[[137, 102, 116, 124, 136],
 [144, 116, 123, 158, 124],
 [135, 109, 105, 127, 130]] yields 102

[[109, 143, 150, 138, 111, 146],
 [141, 145, 102, 149, 123, 144],
 [112, 111, 157, 104, 140, 114]] yields 143

[[143, 137, 140, 146, 125, 110],
 [124, 117, 112, 151, 101, 133],
 [143, 143, 137, 127, 132, 109]] yields 137

[[127, 128, 133, 136, 120, 149, 144],
 [134, 134, 117, 130, 126, 110, 118],
 [125, 126, 136, 134, 123, 150, 144]] yields 128

[[139, 118, 119, 125, 127],
 [131, 116, 129, 121, 116],
 [123, 139, 120, 99, 124]] yields 118

[[154, 126, 115, 134, 104],
 [130, 122, 121, 130, 133],
 [124, 134, 118, 143, 154]] yields 126

[[125, 126, 128, 137, 120, 134],
 [140, 125, 136, 142, 120, 120],
 [149, 127, 135, 144, 113, 130]] yields 126
---
Q:
[[135 127 148 118 126 123 129 125 116 127 129 121 116]
 [133 124 131 130 121 132 129 123 131 134 123 125 120]
 [128 131 133 123 129 126 128 128 124 122 132 124 125]
 [130 130 112 135 128 134 124 129 129 125 126 121 128]
 [125 126 123 133 127 129 129 128 132 131 127 132 131]
 [128 134 129 124 130 129 126 128 128 118 134 120 124]
 [121 139 118 122 139 129 122 135 134 112 141 127 138]
 [142 127 153 106 130 123 128 127 114 135 123 120 116]]
A: 116

Q:
[[127 111 134 120 151 118 144]
 [137 139 122 154 102 103 142]
 [104 116 131 132 101 122 116]
 [148 137 133 152 111 133 119]
 [103 143 135 149 136 137 132]
 [145 121 105 117 142 117 115]
 [149 152 153 151 103 122 124]]
A: 124

Q:
[[134 151 135 130 138 105 154]
 [120 109 120 126 120 149 101]
 [137 149 138 130 135 105 158]
 [121 107 118 124 119 151 101]
 [131 123 127 134 119 138 119]
 [123 133 132 123 141 115 135]
 [125 133 133 128 139 116 134]
 [126 132 130 122 138 115 136]
 [132 110 144 140 101 136 137]]
A: 137

Q:
[[150 133 123 127 139 118 132]
 [144 120 132 119 129 109 143]
 [143 121 132 115 132 109 143]
 [105 130 115 129 118 144 119]
 [121 129 132 150 137 140 117]
 [137 121 127 111 118 118 142]
 [102 120 125 114 117 145 132]
 [115 134 117 145 120 141 112]
 [156 136 137 137 151 118 130]
 [110 142 123 146 125 148 111]]
A: 111

Q:
[[139 139 138 141 140 140 139 137 138 139 143 138]
 [138 138 138 139 138 140 141 139 135 137 137 138]
 [139 143 138 136 141 137 139 150 142 143 139 138]
 [138 138 147 138 137 138 139 151 140 142 136 138]
 [144 144 138 138 146 136 139 146 152 139 151 141]
 [138 137 144 138 138 137 138 148 143 140 135 142]
 [142 137 144 138 140 137 139 143 141 143 139 139]
 [138 143 139 137 138 137 138 146 140 143 139 138]
 [149 142 136 138 144 139 142 135 147 138 150 140]
 [139 141 137 138 139 139 138 139 137 139 142 139]]
A: 139
---
Q:
[[150 130 140 129 124 132 141]
 [131 133 136 125 129 137 144]
 [137 141 133 112 118 123 143]]
A: 144

Q:
[[123 118 115 142 155]
 [128 125 126 129 132]
 [124 118 116 140 153]]
A: 153

Q: [116 140 132 122 150]
A: 140

Q: [151 146 112 150 135 101]
A: 150

Q: [134 126 132 101 143 128]
A: 134

Q: [108 152 146 112 135 102]
A: 146
---
[118 147 107 128 152] 152, 147

[130 135 155 128 146 139] 155, 146

[[122 154 145 122 123]
 [135 142 134 135 130]
 [133 144 131 121 118]] 154, 145

[[129 127 122 131 121]
 [130 100 144 105 114]] 144, 131

[[117 134 123 118 144 156 116]
 [136 150 137 111 133 121 119]
 [145 131 124 124 114 122 126]] 156, 150

[126 156 116 151 141] 156, 151

[136 118 131 150 128 108] 150, 136

[ 98 124 107 101] 124, 107

[[128 131 127 127 122 133]
 [105 132 143 114 113 113]] 143, 133
---
[[120 143 148 116]
 [127 150 113 133]
 [125 145 155 125]] | 116, 125

[[121 104 143 143 135 155]
 [142 105 129 131 118 124]] | 155, 142

[[153 113 132 137 128 127]
 [133  98 126 143 114 114]
 [119 134 128 116 122 138]] | 127, 119

[150 130 141 121] | 121, 150

[[151 133 127 126 140 134]
 [148 123 100 120 139 130]
 [144 147 133 137 123 140]] | 134, 144

[[144 137 131 111]
 [112 141 125 104]] | 111, 112

[[152 137 122 142 110 151]
 [116 143 117 125 129 117]] | 151, 116

[[141 154 118 151 104]
 [142 115 113 123 140]] | 104, 142
---
[[120 112 107 108 118 111]
 [130 130 118 112 135 137]
 [128 130 142 149 129 123]] -> 107

[[129 118 131 131 130 130]
 [130 116 111 149 110 152]] -> 131

[149 105 123 111  99] -> 123

[[127 131 123 133 128 126]
 [131 134 123 145 132 137]
 [120 111 128  99 127 137]] -> 123

[129 156 122 123 108] -> 122

[108 149 131 134 122 156] -> 131
---
128	131	132	139	149	119 ans = 128
120	141	115	105	144 ans = 120
118	123	129	122	155	142	131 ans = 118
111	116	105	124 ans = 111
135	105	123	123 ans = 135
121	154	128	146	129	128 ans = 121
---
[[124, 126, 156, 126, 113], [136, 132, 116, 101, 119], [131, 124, 109, 111, 124]] Answer: 119
[[113, 142, 135, 101], [140, 130, 155, 149], [126, 149, 127, 138]] Answer: 149
[[105, 127, 144, 111, 132, 139], [107, 119, 128, 153, 145, 148], [147, 109, 116, 152, 153, 110]] Answer: 148
[[147, 129, 129, 123, 140], [109, 144, 106, 123, 127], [124, 133, 128, 124, 122]] Answer: 127
[[104, 142, 135, 112], [117, 135, 131, 122], [112, 136, 136, 125]] Answer: 122
[[115, 121, 140, 131, 119, 136], [152, 112, 120, 140, 121, 156], [151, 135, 119, 154, 109, 152]] Answer: 156
[[113, 107, 145, 149, 139, 108, 123], [110, 109, 135, 135, 134, 118, 124], [143, 129, 140, 149, 127, 147, 107]] Answer: 124
[[149, 124, 117, 143, 135, 152, 129], [103, 121, 118, 135, 128, 108, 132], [139, 146, 120, 129, 121, 131, 129]] Answer: 132
[[134, 130, 134, 120], [114, 129, 127, 116], [102, 102, 115, 101]] Answer: 116
---
array([125, 127, 129, 127, 102, 133]) -> 133, 129

array([[116, 139, 131, 133],
       [151, 115, 130, 126],
       [110, 154, 122, 119]]) -> 154, 151

array([104, 106, 110, 146]) -> 146, 110

array([129, 130, 153, 132, 123]) -> 153, 132

array([[139, 146, 123, 126, 146, 144, 127],
       [104, 110, 143, 108, 151, 150, 127]]) -> 151, 150

array([136, 134, 101, 115, 126, 140, 112]) -> 140, 136

array([[119, 136, 134, 154, 101],
       [110, 138, 130, 151, 101],
       [111, 139, 135, 152, 104]]) -> 154, 152

array([121, 152, 136, 115, 117]) -> 152, 136
---
array([[101, 155, 106, 112, 153],
       [155, 101, 105, 156, 101],
       [147, 125, 153, 101, 155]]): 101

array([[109, 122, 149, 134, 106, 124],
       [130, 121, 113, 129, 117, 129]]): 122

array([[113, 142, 146, 106, 137, 120],
       [149, 115, 126, 104, 124, 129],
       [126, 122, 102, 127, 106, 111]]): 115

array([[127, 130, 132, 127, 124],
       [130, 127, 130, 130, 126],
       [142, 134, 129, 154, 157]]): 127

array([[153, 126, 119, 124, 146],
       [121, 131, 141, 140, 100],
       [122, 137, 132, 132, 105]]): 131

array([[131, 136, 106, 101],
       [122, 103, 104, 114]]): 136

array([[115, 131, 137, 127, 135, 127, 113],
       [103, 122, 114, 131, 113, 135, 127],
       [105, 129, 124, 127, 114, 140, 121]]): 122
---
[[116 127 127 145 113 135 124 121]
 [120 126 128 141 117 128 131 117]
 [147 132 129 112 155 125 119 147]
 [127 137 128 156 132 138 114 145]
 [120 126 128 125 116 127 135 119]
 [117 127 127 150 116 136 126 124]
 [131 128 129 117 132 126 124 125]] | 116

[[130 134 124 126 115 131 132 120]
 [133 139 130 118 121 127 131 122]
 [135 136 132 113 124 126 131 123]
 [124 125 145 129 125 115 127 114]
 [132 123 118 123 114 128 134 119]
 [130 127 116 127 103 137 134 110]
 [128 128 128 128 129 128 128 129]
 [125 127 144 125 126 116 128 113]] | 130

[[129 135 134 121 126 138 123]
 [136 135 138 120 149 124 127]
 [132 148 146 108 128 147 107]
 [139 154 152 102 131 150 108]
 [132 107 110 147 131 108 150]
 [130 123 121 133 121 124 140]
 [114 132 128 125 114 141 114]] | 129

[[135 132 143 129 116 129 133]
 [141 132 133 120 121 129 128]
 [141 122 136 130 121 129 122]
 [117 127 128 117 110 129 127]
 [129 136 125 134 126 129 130]
 [138 142 134 138 102 128 131]
 [128 124 146 128 122 123 126]
 [121 130 124 120 124 141 126]
 [118 130 153 136 118 131 129]
 [137 133 143 119 126 134 124]] | 135

[[122 120 135 124 128 119 142 127 129 111 127]
 [126 121 140 136 139 109 115 131 108 115 149]
 [140 121 135 140 129 129 115 138 125 148 132]
 [134 130 120 138 134 146 123 139 107 131 123]
 [119 138 120 111 119 139 145 121 138 121 116]] | 122
---
array([147, 141, 150, 151, 116]) --> 147

array([137, 100, 141, 136, 127, 138]) --> 100

array([[134, 122, 143, 133, 137],
       [145, 117, 127, 131, 129],
       [100, 127, 132, 125, 124]]) --> 100

array([[121, 129, 127, 124, 140, 111, 132],
       [139, 142, 146, 147, 124, 106, 130]]) --> 146

array([[127, 128, 128, 104, 115],
       [114, 146, 122, 147, 143]]) --> 114

array([[124, 143, 124, 123, 137],
       [146, 110, 104, 136, 108]]) --> 146

array([[117, 112, 135, 124, 151, 116],
       [126, 140, 133, 110, 121, 138],
       [135, 139, 134, 123, 142, 139]]) --> 139

array([[158, 115, 113, 125],
       [110, 105, 139, 108],
       [151, 112, 116, 121]]) --> 108
